Below is a small trained network, with its code and all its weights. Each question gives an input and a target symbol and asks what happens when units are switched off, that is, made to give their printed mean instead of their output.

import numpy as np


def w(rows, s, z=0):
    codes = np.array(rows[::2]) - 128.0
    scale = np.full(codes.shape[1], s)
    scale[-1] = z or s
    return codes * scale


def norm(h):
    return h / np.sqrt((h * h).mean(-1, keepdims=True) + 1e-5)


def f(y):
    return y / 2 * (1 + np.tanh(0.7978845608 * (y + 0.044715 * y**3)))


def softmax(a):
    e = np.exp(a - a.max(-1, keepdims=True))
    return e / e.sum(-1, keepdims=True)


def log_softmax(a):
    a = a - a.max(-1, keepdims=True)
    return a - np.log(np.exp(a).sum(-1, keepdims=True))


def net(x, mask):
    ids = ['αβγδζλξπσφ'.index(c) for c in x.split()]
    T = len(ids)
    res = E[ids] + P[:T]
    r = norm(res)
    for j in range(3):
        rows = slice(4 * j, 4 * j + 4)
        q, k, v = (r @ M[0][rows].T for M in (Q, K, V))
        z = softmax(np.where(np.tri(T) > 0, q @ k.T / 4**0.5, -1e9)) @ v
        o = O[0][rows]
        res = res + np.where(mask[j], z, o[:, -1]) @ o[:, :-1]
    y = f(norm(res) @ A[0][:, :-1].T + A[0][:, -1])
    res = res + np.where(mask[3:7], y, B[0][:, -1]) @ B[0][:, :-1]
    return log_softmax(norm(res)[-1] @ U[:, :-1].T + U[:, -1])


Q, K, V, O, A, B = {}, {}, {}, {}, {}, {}
E = w([
[151,114,161,180,150,111,115,113,6,20,152],'α',
[143,84,60,244,123,82,128,128,177,58,217],'β',
[135,132,187,177,65,58,106,125,128,88,22],'γ',
[157,146,7,136,159,137,71,85,88,113,189],'δ',
[142,138,41,148,43,123,74,87,132,147,116],'ζ',
[119,112,92,62,100,153,32,176,61,100,75],'λ',
[82,54,86,136,187,154,51,136,162,128,160],'ξ',
[87,118,106,187,194,201,81,23,86,183,162],'π',
[134,177,99,225,156,142,92,120,95,133,98],'σ',
[128,119,78,84,149,51,111,46,119,115,136],'φ',
],0.015)
P = w([
[78,87,148,99,134,119,148,171,139,165,132],'0',
[195,148,173,77,181,90,73,151,180,136,146],'1',
[163,111,164,160,128,131,75,61,179,106,130],'2',
[181,138,89,92,181,155,181,82,157,98,37],'3',
[141,210,116,90,180,40,132,176,124,134,138],'4',
[228,127,200,113,163,83,82,137,127,189,161],'5',
[118,115,114,148,104,144,122,67,159,42,113],'6',
[184,88,61,126,162,111,213,126,88,132,68],'7',
[122,166,151,129,121,35,70,153,115,128,188],'8',
[208,48,159,165,100,110,113,125,85,185,155],'9',
[147,166,21,164,117,112,85,133,111,33,105],'10',
[247,126,45,141,154,50,145,189,29,128,89],'11',
],0.015)
Q[0] = w([
[8,149,142,124,68,116,29,58,150,68,154],'h0',
[116,94,42,148,125,186,173,122,129,38,58],'h0',
[22,231,85,111,177,113,143,158,141,61,106],'h0',
[112,183,85,165,127,50,64,171,53,160,128],'h0',
[189,63,128,144,140,98,118,118,107,172,115],'h1',
[113,103,71,142,155,123,143,109,117,98,67],'h1',
[129,111,135,141,102,164,80,70,143,90,121],'h1',
[97,127,110,157,136,87,44,123,107,109,127],'h1',
[128,84,97,131,169,65,119,129,174,109,121],'h2',
[152,84,81,149,118,94,65,94,96,105,114],'h2',
[140,148,90,167,162,93,75,80,114,125,82],'h2',
[152,89,114,172,143,69,58,112,109,151,103],'h2',
],0.012)
K[0] = w([
[27,202,85,124,121,106,124,145,131,53,132],'h0',
[123,157,162,132,120,52,88,172,110,180,191],'h0',
[114,175,166,140,123,102,4,79,160,104,159],'h0',
[96,64,116,168,74,130,112,94,107,96,131],'h0',
[129,80,115,148,128,153,160,155,109,149,105],'h1',
[126,133,170,143,114,115,91,165,117,171,170],'h1',
[105,164,122,105,142,111,157,148,126,132,141],'h1',
[52,117,125,166,102,154,119,150,118,108,122],'h1',
[94,95,153,120,121,147,153,140,121,141,123],'h2',
[61,138,152,111,132,119,169,144,121,140,164],'h2',
[55,76,136,101,122,103,131,122,100,153,133],'h2',
[50,87,118,133,108,124,191,130,106,150,131],'h2',
],0.016)
V[0] = w([
[159,141,86,94,55,60,164,72,188,148,170],'h0',
[77,120,176,210,73,126,196,172,212,153,102],'h0',
[128,152,99,90,47,165,45,161,123,199,23],'h0',
[151,79,203,80,114,23,136,115,89,104,67],'h0',
[95,86,113,76,141,216,115,67,68,103,237],'h1',
[255,107,83,150,90,54,132,127,145,57,114],'h1',
[206,133,69,41,73,94,72,222,79,41,126],'h1',
[176,206,136,164,102,169,172,92,70,115,144],'h1',
[204,124,194,103,156,115,155,156,77,39,133],'h2',
[112,79,107,135,203,23,171,37,141,97,159],'h2',
[221,172,48,204,88,120,68,124,105,74,188],'h2',
[120,50,196,210,88,195,116,85,201,122,117],'h2',
],0.013)
O[0] = w([
[228,38,213,107,127,5,113,98,173,144,106,151],'h0',
[149,98,96,65,166,162,85,89,150,70,77,19],'h0',
[10,85,187,139,148,119,63,161,147,103,91,52],'h0',
[146,194,159,118,78,94,19,116,213,95,192,196],'h0',
[149,165,89,82,35,14,73,163,129,114,156,105],'h1',
[102,120,136,116,177,156,154,95,134,15,198,193],'h1',
[120,86,145,44,153,96,249,191,88,72,179,168],'h1',
[136,95,38,196,64,136,159,176,171,74,62,21],'h1',
[209,141,223,180,61,154,109,170,189,166,78,2],'h2',
[172,137,146,82,138,126,159,41,207,74,102,235],'h2',
[54,125,170,128,200,59,4,143,230,130,104,22],'h2',
[91,183,132,125,85,223,53,128,81,49,182,97],'h2',
],0.013,0.0088)
A[0] = w([
[76,108,69,107,239,49,142,162,250,166,56,184],'n0',
[166,30,105,94,96,91,190,254,80,245,152,4],'n1',
[119,196,97,140,140,127,176,109,97,83,202,233],'n2',
[182,147,153,135,56,100,135,174,228,168,115,251],'n3',
],0.012,0.0022)
B[0] = w([
[101,74,175,135,2,163,144,86,79,117,66,163],'n0',
[109,189,163,165,166,139,99,56,126,68,80,184],'n1',
[81,132,128,149,106,166,65,116,148,127,68,250],'n2',
[87,118,155,123,124,151,164,121,114,185,178,182],'n3',
],0.02,0.013)
U = w([
[152,164,45,173,64,93,138,181,144,51,158,165],'α',
[206,123,70,82,170,120,183,114,130,100,123,103],'β',
[128,152,148,102,148,155,80,112,183,68,107,53],'γ',
[117,170,130,173,136,100,166,114,111,84,124,183],'δ',
[128,74,116,173,90,93,138,140,114,64,126,176],'ζ',
[62,114,92,70,165,108,171,211,109,105,195,113],'λ',
[102,174,140,41,129,159,154,107,115,158,116,254],'ξ',
[133,143,85,187,139,129,108,134,147,166,51,89],'π',
[113,98,118,144,118,253,165,152,124,81,82,46],'σ',
[160,147,155,138,114,94,159,149,140,154,197,73],'φ',
],0.011,0.0077)

Each question gives the input, a string of symbols that net reads in full, and the target symbol t.
The units are the heads (4 rows each of Q, K, V and O) and the neurons (one row each of A and B). Each row of codes is followed by its name. A weight is (code - 128) times the scale printed after its matrix; where a second scale follows, it is the last column's (O, A, B and U).
mask holds one flag per unit, heads first, then neurons. A switched-off unit (its flag False) gives its mean, the last column of its rows in O or B, instead of its output. The means were averaged over made-up inputs and are rounded, as every weight is.
A unit's drop is (log p(t) with every unit on - log p(t) with that unit switched off) / (log p(t) with every unit on - log p(t) with every unit switched off).
The circuit of an input: a set's keep is (log p(t) with only the set's units on - log p(t) with every unit switched off) / (log p(t) with every unit on - log p(t) with every unit switched off). Starting from all 7 units, units are removed one at a time, each time the one whose removal leaves the highest keep (on an exact tie, the one counted first), for as long as the keep stays at least 0.8.
circuit, biggest first: the units of the circuit, biggest drop first
top k neurons: the k neurons with the biggest drops, biggest first
heads that matter: for each layer, one digit per head in row order, 1 if its drop is at least 0.15 and else 0, layers parted by /
drop of u: that unit's drop, to one decimal
input γ ξ ζ, target γ: heads that matter : 100
input ξ π ξ γ γ β, target γ: circuit, biggest first : (h0)
input α β λ, target α: heads that matter : 110
input β ζ β ξ σ σ λ, target σ: heads that matter : 110
input γ α β ζ α σ, target σ: heads that matter : 011
input π ξ π ζ α δ α φ β, target α: heads that matter : 010
input δ γ ξ λ δ γ α α γ γ φ γ, target ζ: heads that matter : 001
input α σ β β φ, target β: heads that matter : 100
input δ γ φ σ β α ζ α β δ σ, target ζ: circuit, biggest first : (h2 n0)
input δ δ β β ζ σ β β β δ σ α, target ζ: heads that matter : 011
input β α δ γ, target γ: heads that matter : 001
input σ ζ β β α α γ β β β ξ β, target π: heads that matter : 011
input β γ π γ β γ λ δ, target γ: heads that matter : 000
input β σ δ β β β β δ, target γ: circuit, biggest first : (h2)
input σ ζ σ σ β β α, target β: heads that matter : 100
input γ α ξ ξ β γ α, target σ: heads that matter : 011
input δ φ ξ, target ζ: circuit, biggest first : (h2 n0)
input β σ α δ α α γ α α ζ φ, target α: top 2 neurons : (n1 n3)
input γ β ζ α σ, target σ: circuit, biggest first : (h1 h2)
input σ β λ α β, target λ: circuit, biggest first : (h2)
input α α π β, target φ: circuit, biggest first : (h2 n3)
input σ δ β γ α α φ β φ β γ, target φ: top 2 neurons : (n2 n3)
input γ α δ β γ β δ α γ α, target α: drop of h0 : 0.5
input β φ λ ξ β β ζ α β, target ζ: drop of n3 : 0.0
input α σ β, target α: drop of h1 : 0.5
